Below are the code and all the weights of a small trained network. Each question names an input and a target symbol and asks about switching units off, where a switched-off unit gives its printed mean instead of its output.

import numpy as np


def w(rows, s, z=0):
    codes = np.array(rows[::2]) - 128.0
    scale = np.full(codes.shape[1], s)
    scale[-1] = z or s
    return codes * scale


def f(y):
    return np.maximum(y, 0)


def softmax(a):
    e = np.exp(a - a.max(-1, keepdims=True))
    return e / e.sum(-1, keepdims=True)


def log_softmax(a):
    a = a - a.max(-1, keepdims=True)
    return a - np.log(np.exp(a).sum(-1, keepdims=True))


def net(x, mask):
    ids = ['ΞΠΨΩβμ'.index(c) for c in x.split()]
    T = len(ids)
    res = E[ids] + P[:T]
    r = res
    for j in range(3):
        rows = slice(3 * j, 3 * j + 3)
        q, k, v = (r @ M[0][rows].T for M in (Q, K, V))
        z = softmax(np.where(np.tri(T) > 0, q @ k.T / 3**0.5, -1e9)) @ v
        o = O[0][rows]
        res = res + np.where(mask[j], z, o[:, -1]) @ o[:, :-1]
    y = f(res @ A[0][:, :-1].T + A[0][:, -1])
    res = res + np.where(mask[3:7], y, B[0][:, -1]) @ B[0][:, :-1]
    return log_softmax(res[-1] @ U[:, :-1].T + U[:, -1])


Q, K, V, O, A, B = {}, {}, {}, {}, {}, {}
E = w([
[122,98,162,2,158,167],'Ξ',
[167,38,125,174,123,118],'Π',
[101,96,131,131,72,137],'Ψ',
[81,68,176,153,88,227],'Ω',
[127,152,84,108,182,85],'β',
[70,78,135,163,250,133],'μ',
],0.019)
P = w([
[107,32,56,135,120,104],'0',
[94,94,152,65,78,169],'1',
[195,102,68,118,96,190],'2',
[66,87,68,143,146,97],'3',
[61,140,228,101,114,165],'4',
[186,153,64,158,96,159],'5',
[18,152,55,161,172,94],'6',
[101,81,243,71,137,199],'7',
[186,131,4,208,62,98],'8',
],0.014)
Q[0] = w([
[118,150,85,86,120,125],'H1',
[33,151,173,166,204,89],'H1',
[143,115,153,87,152,119],'H1',
[109,67,109,180,102,164],'H2',
[210,159,109,168,165,150],'H2',
[169,95,172,121,127,147],'H2',
[1,55,231,130,102,137],'H3',
[201,88,155,82,117,163],'H3',
[200,117,117,85,136,113],'H3',
],0.013)
K[0] = w([
[94,100,173,74,96,128],'H1',
[124,88,94,117,180,179],'H1',
[110,157,160,83,190,125],'H1',
[109,148,95,233,129,191],'H2',
[150,96,163,133,74,123],'H2',
[149,192,135,131,106,121],'H2',
[122,211,93,248,147,154],'H3',
[136,157,139,106,122,149],'H3',
[152,83,141,118,165,108],'H3',
],0.015)
V[0] = w([
[110,117,53,79,106,135],'H1',
[145,168,107,156,148,113],'H1',
[116,161,157,196,133,94],'H1',
[199,114,114,52,161,137],'H2',
[157,85,139,85,145,172],'H2',
[198,139,4,95,151,145],'H2',
[133,129,136,130,199,147],'H3',
[102,104,171,88,108,150],'H3',
[131,105,95,158,101,151],'H3',
],0.011)
O[0] = w([
[75,207,226,123,210,65,221],'H1',
[190,139,127,114,163,135,3],'H1',
[158,99,89,120,159,194,15],'H1',
[126,71,186,88,147,92,26],'H2',
[110,151,72,228,80,152,222],'H2',
[114,167,121,33,179,49,60],'H2',
[107,129,58,153,142,254,94],'H3',
[138,170,89,37,66,194,236],'H3',
[161,190,189,220,148,138,253],'H3',
],0.0072,0.0069)
A[0] = w([
[182,142,254,75,62,170,4],'N1',
[87,93,225,110,121,159,252],'N2',
[114,215,144,44,91,144,187],'N3',
[167,158,103,181,82,186,144],'N4',
],0.0097,0.0031)
B[0] = w([
[201,85,22,160,93,8,190],'N1',
[121,179,156,113,128,177,239],'N2',
[196,88,89,124,226,160,167],'N3',
[168,142,146,171,113,126,249],'N4',
],0.012,0.015)
U = w([
[88,57,25,114,139,178,66],'Ξ',
[2,121,114,79,17,55,243],'Π',
[85,183,83,103,111,33,188],'Ψ',
[174,96,96,215,155,68,51],'Ω',
[147,197,193,68,175,141,252],'β',
[63,104,148,90,111,237,85],'μ',
],0.008,0.0029)

Each question gives the input, a string of symbols that net reads in full, and the target symbol t.
The units are the heads (3 rows each of Q, K, V and O) and the neurons (one row each of A and B). Each row of codes is followed by its name. A weight is (code - 128) times the scale printed after its matrix; where a second scale follows, it is the last column's (O, A, B and U).
mask holds one flag per unit, heads first, then neurons. A switched-off unit (its flag False) gives its mean, the last column of its rows in O or B, instead of its output. The means were averaged over made-up inputs and are rounded, as every weight is.
A unit's drop is (log p(t) with every unit on - log p(t) with that unit switched off) / (log p(t) with every unit on - log p(t) with every unit switched off).
The circuit of an input: a set's keep is (log p(t) with only the set's units on - log p(t) with every unit switched off) / (log p(t) with every unit on - log p(t) with every unit switched off). Starting from all 7 units, units are removed one at a time, each time the one whose removal leaves the highest keep (on an exact tie, the one counted first), for as long as the keep stays at least 0.8.
circuit, biggest first: the units of the circuit, biggest drop first
unit that matters most: the unit with the biggest drop
k most important neurons: the k neurons with the biggest drops, biggest first
heads that matter: for each layer, one digit per head in row order, 1 if its drop is at least 0.15 and else 0, layers parted by /
input Ξ Ψ Ψ, target Ξ: unit that matters most -> N3
input β Ψ Ω Ξ, target β: circuit, biggest first -> [H2, N1]
input Ω Ξ Ξ μ, target Ξ: circuit, biggest first -> [H3, N4]
input Π Π β Ω Ξ Ψ, target Ξ: heads that matter -> 001
input Ω Ω Π Ψ Ω μ Ω Π, target μ: 3 most important neurons -> [N1, N3, N2]
input Ω Ω Ω Ω Ξ, target Ω: heads that matter -> 000
input Ω Ω Π β Ω, target β: heads that matter -> 011
input Ω Ω Ψ μ β, target μ: heads that matter -> 001
input Π Π Π Ω Ξ Ω β Ω, target β: 2 most important neurons -> [N2, N1]
input Ω Ξ Ξ, target Ξ: circuit, biggest first -> [N3, H3]
input Ψ Π Ω, target Ω: circuit, biggest first -> [N1, H3]
input β μ Ψ Ψ Ψ, target Ψ: circuit, biggest first -> [N1, H2]
input Ω Ψ Ω Ω Ξ Ξ, target Ξ: circuit, biggest first -> [H3, N3]
input Π Ω Ξ Ψ Ψ Ξ Ω Ξ β, target Ξ: circuit, biggest first -> [H3]
input Ω Π Π β Π, target β: circuit, biggest first -> [H3, H2, N1]
input Ψ Ξ Ω Ω Ψ, target Ω: circuit, biggest first -> [N1, N3]
input Π Ω μ Ξ Ψ, target μ: circuit, biggest first -> [H3, N1]
input Ψ Ψ β, target β: 3 most important neurons -> [N1, N3, N4]
input Ψ Ψ Ω Ψ, target Π: 2 most important neurons -> [N3, N4]
input Π Ψ Π, target Π: unit that matters most -> H2
